[[120 145 133 136 121 119 143 130 138 122 115 129 138]
 [123 142 139 111 104 103 136 104 103 121 117 139 120]
 [128 131 125 130 128 129 131 130 132 124 128 126 130]
 [117 135 121 134 111 136 140 133 129 107 128 128 123]]
->
[[120 145 133 136 121 119 143 130 138 122 115 129 138]
 [123 142 139 111 104 103 136 104 103 121 117 139 120]
 [117 135 121 134 111 136 140 133 129 107 128 128 123]
 [128 131 125 130 128 129 131 130 132 124 128 126 130]]

[[126 134 128 127 126]
 [148 147 144 118 158]
 [123 124 125 131 121]
 [145 143 142 121 153]
 [132 141 128 130 128]
 [130 135 128 129 127]
 [109 112 114 136 101]]
->
[[148 147 144 118 158]
 [145 143 142 121 153]
 [132 141 128 130 128]
 [130 135 128 129 127]
 [126 134 128 127 126]
 [123 124 125 131 121]
 [109 112 114 136 101]]

[[131 140]
 [131 133]
 [127 126]
 [105 127]]
->
[[131 140]
 [131 133]
 [105 127]
 [127 126]]

[[137 123 125 141 143 128 126]
 [125 138 142 105 108 133  99]
 [128 122 136 132 126 148 109]
 [125 129 125 128 121 121 148]]
->
[[125 138 142 105 108 133  99]
 [125 129 125 128 121 121 148]
 [137 123 125 141 143 128 126]
 [128 122 136 132 126 148 109]]

[[122 144 105 138 125 104]
 [157 137 137 124 142 149]
 [151 128 145 121 140 153]
 [106 130 113 135 118 101]
 [132 113 153 118 132 150]
 [ 99 121 121 132 114 105]]
->
[[122 144 105 138 125 104]
 [157 137 137 124 142 149]
 [106 130 113 135 118 101]
 [151 128 145 121 140 153]
 [ 99 121 121 132 114 105]
 [132 113 153 118 132 150]]

[[131 132 127 136 136 122 116 126 145 124 130]
 [143 144 122 152 105 119 124 119 120 123 142]
 [135 120 131 130 119 121 119 128 143 133 128]
 [149 121 116 144  98 117 138 125 104 127 119]
 [106 110 127 149 154 105 133 138 126 131 100]
 [120 111 129 128 136 140 115 141 135 122 111]]
->
[[143 144 122 152 105 119 124 119 120 123 142]
 [131 132 127 136 136 122 116 126 145 124 130]
 [149 121 116 144  98 117 138 125 104 127 119]
 [135 120 131 130 119 121 119 128 143 133 128]
 [120 111 129 128 136 140 115 141 135 122 111]
 [106 110 127 149 154 105 133 138 126 131 100]]

[[124 128 123 131 137 123 132 117 129 120 124]
 [123 132 136 114 125 138 127 132 135 128 128]
 [116 133 131 123 136 136 125 120 135 126 124]
 [142 129 141 101 108 140 119 155 125 135 140]
 [134 123 120 130 135 116 131 121 118 122 128]]
->
[[116 133 131 123 136 136 125 120 135 126 124]
 [123 132 136 114 125 138 127 132 135 128 128]
 [142 129 141 101 108 140 119 155 125 135 140]
 [124 128 123 131 137 123 132 117 129 120 124]
 [134 123 120 130 135 116 131 121 118 122 128]]

[[130 135 127 128 137 135 130 129 130 148 136]
 [126 121 131 125 122 120 128 130 125 111 120]
 [136 127 138 122 131 131 137 136 131 130 126]
 [130 137 127 125 129 129 128 128 129 132 131]
 [128 117 128 123 119 119 129 128 126 107 116]
 [113 118 125 132 119 117 115 126 122 103 115]]
->
[[130 137 127 125 129 129 128 128 129 132 131]
 [130 135 127 128 137 135 130 129 130 148 136]
 [136 127 138 122 131 131 137 136 131 130 126]
 [126 121 131 125 122 120 128 130 125 111 120]
 [113 118 125 132 119 117 115 126 122 103 115]
 [128 117 128 123 119 119 129 128 126 107 116]]

[[130 130 113 113 128 103 138 113 112 132]
 [121 126 135 128 135 131 129 123 122 126]
 [120 121 140 131 137 135 119 129 125 118]
 [130 127 124 127 126 127 128 128 128 128]
 [134 131 123 129 125 125 130 130 131 131]
 [129 128 126 127 128 127 130 127 127 130]
 [121 122 122 115 140 112 140 104 103 122]
 [117 134 134 126 119 130 128 125 128 137]]
->
[[117 134 134 126 119 130 128 125 128 137]
 [134 131 123 129 125 125 130 130 131 131]
 [130 130 113 113 128 103 138 113 112 132]
 [129 128 126 127 128 127 130 127 127 130]
 [130 127 124 127 126 127 128 128 128 128]
 [121 126 135 128 135 131 129 123 122 126]
 [121 122 122 115 140 112 140 104 103 122]
 [120 121 140 131 137 135 119 129 125 118]]
---
[[110 134 128 118]
 [128 111 129 150]
 [132 135 125 129]
 [134 133 141 143]
 [102 133 131 111]
 [121 127 129 147]
 [126 119 129 116]
 [119 127 128 140]
 [134 115 126 105]]
->
[[118 150 129 143 111 147 116 140 105]
 [128 129 125 141 131 129 129 128 126]
 [134 111 135 133 133 127 119 127 115]
 [110 128 132 134 102 121 126 119 134]]

[[143 136]
 [132 128]
 [134 154]]
->
[[136 128 154]
 [143 132 134]]

[[117 136 124 120 131 126 140 130 121 125 147 146]
 [137 119 126 125 127 134 134 128 122 129 135 125]
 [132 135 129 135 130 128 132 123 123 120 123 122]
 [126 125 127 127 127 135 126 118 139 138 132 138]
 [120 127 127 120 132 139 126 117 135 131 150 152]
 [142 118 130 130 126 136 125 127 131 134 130 120]
 [135 120 125 123 128 127 138 136 115 124 137 123]
 [131 125 123 130 127 132 146 118 114 121 126 124]]
->
[[146 125 122 138 152 120 123 124]
 [147 135 123 132 150 130 137 126]
 [125 129 120 138 131 134 124 121]
 [121 122 123 139 135 131 115 114]
 [130 128 123 118 117 127 136 118]
 [140 134 132 126 126 125 138 146]
 [126 134 128 135 139 136 127 132]
 [131 127 130 127 132 126 128 127]
 [120 125 135 127 120 130 123 130]
 [124 126 129 127 127 130 125 123]
 [136 119 135 125 127 118 120 125]
 [117 137 132 126 120 142 135 131]]

[[136 120 133 129]
 [136 120 134 128]
 [136 114 151 109]
 [136 119 136 126]
 [136 117 142 120]
 [136 120 132 130]]
->
[[129 128 109 126 120 130]
 [133 134 151 136 142 132]
 [120 120 114 119 117 120]
 [136 136 136 136 136 136]]

[[102 100 117 128 123 101]
 [124 115 132 126 112 113]
 [124 123 127 121 119 122]
 [124 132 124 130 143 134]]
->
[[101 113 122 134]
 [123 112 119 143]
 [128 126 121 130]
 [117 132 127 124]
 [100 115 123 132]
 [102 124 124 124]]

[[128 123]
 [130 122]
 [107 123]
 [141 103]
 [141 103]
 [134 123]]
->
[[123 122 123 103 103 123]
 [128 130 107 141 141 134]]
